Below is a small trained network, with its code and all its weights. Each question gives an input and a class and asks what happens when units are switched off, that is, made to give their printed mean instead of their output.

import numpy as np


def w(rows, s, z=0):
    codes = np.array(rows[::2]) - 128.0
    scale = np.full(codes.shape[1], s)
    scale[-1] = z or s
    return codes * scale


def f(y):
    return np.maximum(y, 0)


def log_softmax(a):
    a = a - a.max(-1, keepdims=True)
    return a - np.log(np.exp(a).sum(-1, keepdims=True))


def net(x, mask):
    res = np.array(x, float).reshape(1, 8) / 4 @ E
    y = f(res @ A[0][:, :-1].T + A[0][:, -1])
    res = res + np.where(mask, y, B[0][:, -1]) @ B[0][:, :-1]
    return log_softmax(res[-1] @ U[:, :-1].T + U[:, -1])


A, B = {}, {}
E = w([
[163,80,127,176,50,147,2],'x0',
[156,228,193,43,41,106,103],'x1',
[233,93,177,109,207,75,118],'x2',
[128,127,129,127,129,128,129],'x3',
[32,122,146,104,173,42,62],'x4',
[119,157,206,232,104,72,166],'x5',
[128,129,128,128,128,127,128],'x6',
[96,25,209,86,79,158,167],'x7',
],0.0054)
A[0] = w([
[143,106,70,53,134,155,121,85],'n1',
[95,136,116,139,99,127,145,99],'n2',
[116,61,185,104,93,140,137,66],'n3',
[105,121,128,128,107,146,134,120],'n4',
[53,149,84,142,92,155,146,91],'n5',
[138,159,144,103,106,119,118,58],'n6',
[142,106,86,76,122,157,92,110],'n7',
[139,119,136,134,116,129,107,88],'n8',
[164,117,116,141,98,141,128,107],'n9',
[153,119,123,144,104,141,112,92],'n10',
[141,165,148,101,104,115,111,79],'n11',
[131,138,150,99,97,125,122,90],'n12',
[123,150,114,144,136,133,108,84],'n13',
[132,146,185,213,106,98,138,77],'n14',
[119,59,86,192,170,145,146,36],'n15',
[106,51,182,86,98,143,168,98],'n16',
[189,109,157,101,190,110,131,115],'n17',
[201,140,118,138,106,189,192,78],'n18',
[104,136,119,131,119,140,133,103],'n19',
[146,100,125,155,83,134,61,39],'n20',
[162,105,135,132,129,108,109,108],'n21',
[53,127,157,102,169,75,69,93],'n22',
[168,136,114,134,117,152,157,99],'n23',
[153,116,142,130,134,118,109,93],'n24',
[123,106,94,80,143,132,107,85],'n25',
[122,135,162,179,116,105,153,99],'n26',
[158,188,65,154,151,119,95,69],'n27',
[126,127,119,109,135,139,129,99],'n28',
[162,102,143,123,141,106,113,114],'n29',
[123,140,156,168,125,122,141,47],'n30',
[142,147,111,135,123,115,110,82],'n31',
[82,147,82,128,102,154,139,117],'n32',
[101,174,123,74,182,116,248,3],'n33',
[129,113,135,144,107,130,71,76],'n34',
[147,189,90,161,155,111,117,79],'n35',
[170,121,151,114,177,104,143,104],'n36',
[142,121,111,152,104,121,78,40],'n37',
[106,81,92,171,171,127,137,43],'n38',
[146,194,174,70,91,121,117,45],'n39',
],0.013,0.0022)
B[0] = w([
[123,139,208,103,160,128,172,206],'n1',
[142,144,150,147,107,125,109,167],'n2',
[153,167,93,166,191,143,130,202],'n3',
[140,138,133,150,118,131,110,159],'n4',
[156,160,159,167,69,114,92,215],'n5',
[144,123,105,102,106,150,143,163],'n6',
[115,127,202,110,147,137,158,196],'n7',
[117,113,128,139,124,144,116,148],'n8',
[103,115,116,125,128,85,118,165],'n9',
[107,99,120,134,129,124,109,159],'n10',
[144,125,100,101,99,160,146,174],'n11',
[145,129,103,107,111,152,140,166],'n12',
[136,137,115,148,144,124,119,152],'n13',
[113,129,215,86,162,135,168,213],'n14',
[155,127,82,52,74,171,160,222],'n15',
[161,179,75,163,198,136,138,223],'n16',
[143,169,158,175,64,126,95,219],'n17',
[94,117,94,108,125,13,118,220],'n18',
[140,137,138,137,113,123,116,152],'n19',
[91,71,125,143,138,165,90,198],'n20',
[127,134,142,156,102,142,110,165],'n21',
[102,110,88,111,124,4,130,225],'n22',
[114,123,115,122,128,71,128,172],'n23',
[124,136,135,148,109,136,107,154],'n24',
[122,136,179,110,141,111,161,178],'n25',
[125,135,189,101,150,129,152,184],'n26',
[157,168,93,160,197,145,148,211],'n27',
[122,125,144,126,135,131,143,144],'n28',
[131,143,141,155,97,132,104,173],'n29',
[127,132,169,110,138,127,148,158],'n30',
[138,129,111,136,145,147,126,151],'n31',
[148,152,164,163,93,121,105,196],'n32',
[76,36,125,151,156,198,70,255],'n33',
[98,85,120,143,129,148,107,179],'n34',
[151,160,100,157,191,140,140,199],'n35',
[136,147,155,164,82,134,96,197],'n36',
[103,95,122,142,146,155,104,171],'n37',
[147,122,92,72,84,151,158,199],'n38',
[154,115,85,71,73,166,169,210],'n39',
],0.032,0.0067)
U = w([
[173,120,66,44,61,190,185,79],'0',
[63,42,124,152,152,188,80,251],'1',
[173,202,79,166,216,147,154,114],'2',
[107,144,243,81,159,131,196,87],'3',
[159,185,172,180,37,124,78,93],'4',
[80,110,79,99,123,1,132,130],'5',
],0.0081,0.0032)

Each question gives the input, the list of numbers given to net, and the class t.
The units are the neurons (one row each of A and B). Each row of codes is followed by its name. A weight is (code - 128) times the scale printed after its matrix; where a second scale follows, it is the last column's (A, B and U).
mask holds one flag per neuron, in row order. A switched-off neuron (its flag False) gives its mean, the last column of its row in B, instead of its output. The means were averaged over made-up inputs and are rounded, as every weight is.
A unit's drop is (log p(t) with every unit on - log p(t) with that unit switched off) / (log p(t) with every unit on - log p(t) with every unit switched off).
The circuit of an input: a set's keep is (log p(t) with only the set's units on - log p(t) with every unit switched off) / (log p(t) with every unit on - log p(t) with every unit switched off). Starting from the 12 units with the biggest drops (on a tie, the unit counted first), units are removed one at a time, each time the one whose removal leaves the highest keep (on an exact tie, the one counted first), for as long as the keep stays at least 0.8.
circuit, biggest first: the units of the circuit, biggest drop first
unit that matters most: the unit with the biggest drop
k most important neurons: the k neurons with the biggest drops, biggest first
drop when u is switched off: that unit's drop, to one decimal
input [3,-6,-2,-4,-3,7,-3,-3], class 3: circuit, biggest first	(n14)
input [-5,-8,-7,-1,2,8,-7,4], class 0: 4 most important neurons	(n15, n38, n1, n7)
input [-8,-7,2,1,-6,4,3,-4], class 1: 2 most important neurons	(n33, n39)
input [5,-6,-2,8,0,-3,-6,3], class 0: 3 most important neurons	(n15, n33, n38)
input [4,6,-5,-7,-7,-1,-3,-1], class 5: 2 most important neurons	(n18, n15)
input [-8,7,-7,-1,8,6,6,-5], class 1: 4 most important neurons	(n33, n18, n15, n38)
input [-6,-8,0,0,-3,-7,3,0], class 0: 2 most important neurons	(n15, n38)
input [-3,3,7,8,5,0,-3,-6], class 4: 3 most important neurons	(n17, n36, n16)
input [3,6,-8,-2,8,0,-2,-8], class 2: 4 most important neurons	(n27, n35, n18, n17)
input [4,0,-7,4,5,7,5,-5], class 3: 3 most important neurons	(n14, n17, n26)
input [5,6,3,3,3,-5,-8,-2], class 0: 3 most important neurons	(n39, n33, n11)
input [-1,7,4,5,-1,3,3,8], class 2: 4 most important neurons	(n16, n3, n15, n38)
input [3,-2,8,0,7,-4,-1,-6], class 4: 2 most important neurons	(n17, n36)
input [6,5,1,-5,-3,-2,3,1], class 1: unit that matters most	n20
input [8,3,2,-4,7,7,2,5], class 1: drop when n20 is switched off	1.0
input [-8,6,7,-6,-7,-3,5,8], class 1: drop when n15 is switched off	0.1
input [3,-3,-7,6,3,4,-5,0], class 4: drop when n5 is switched off	0.2
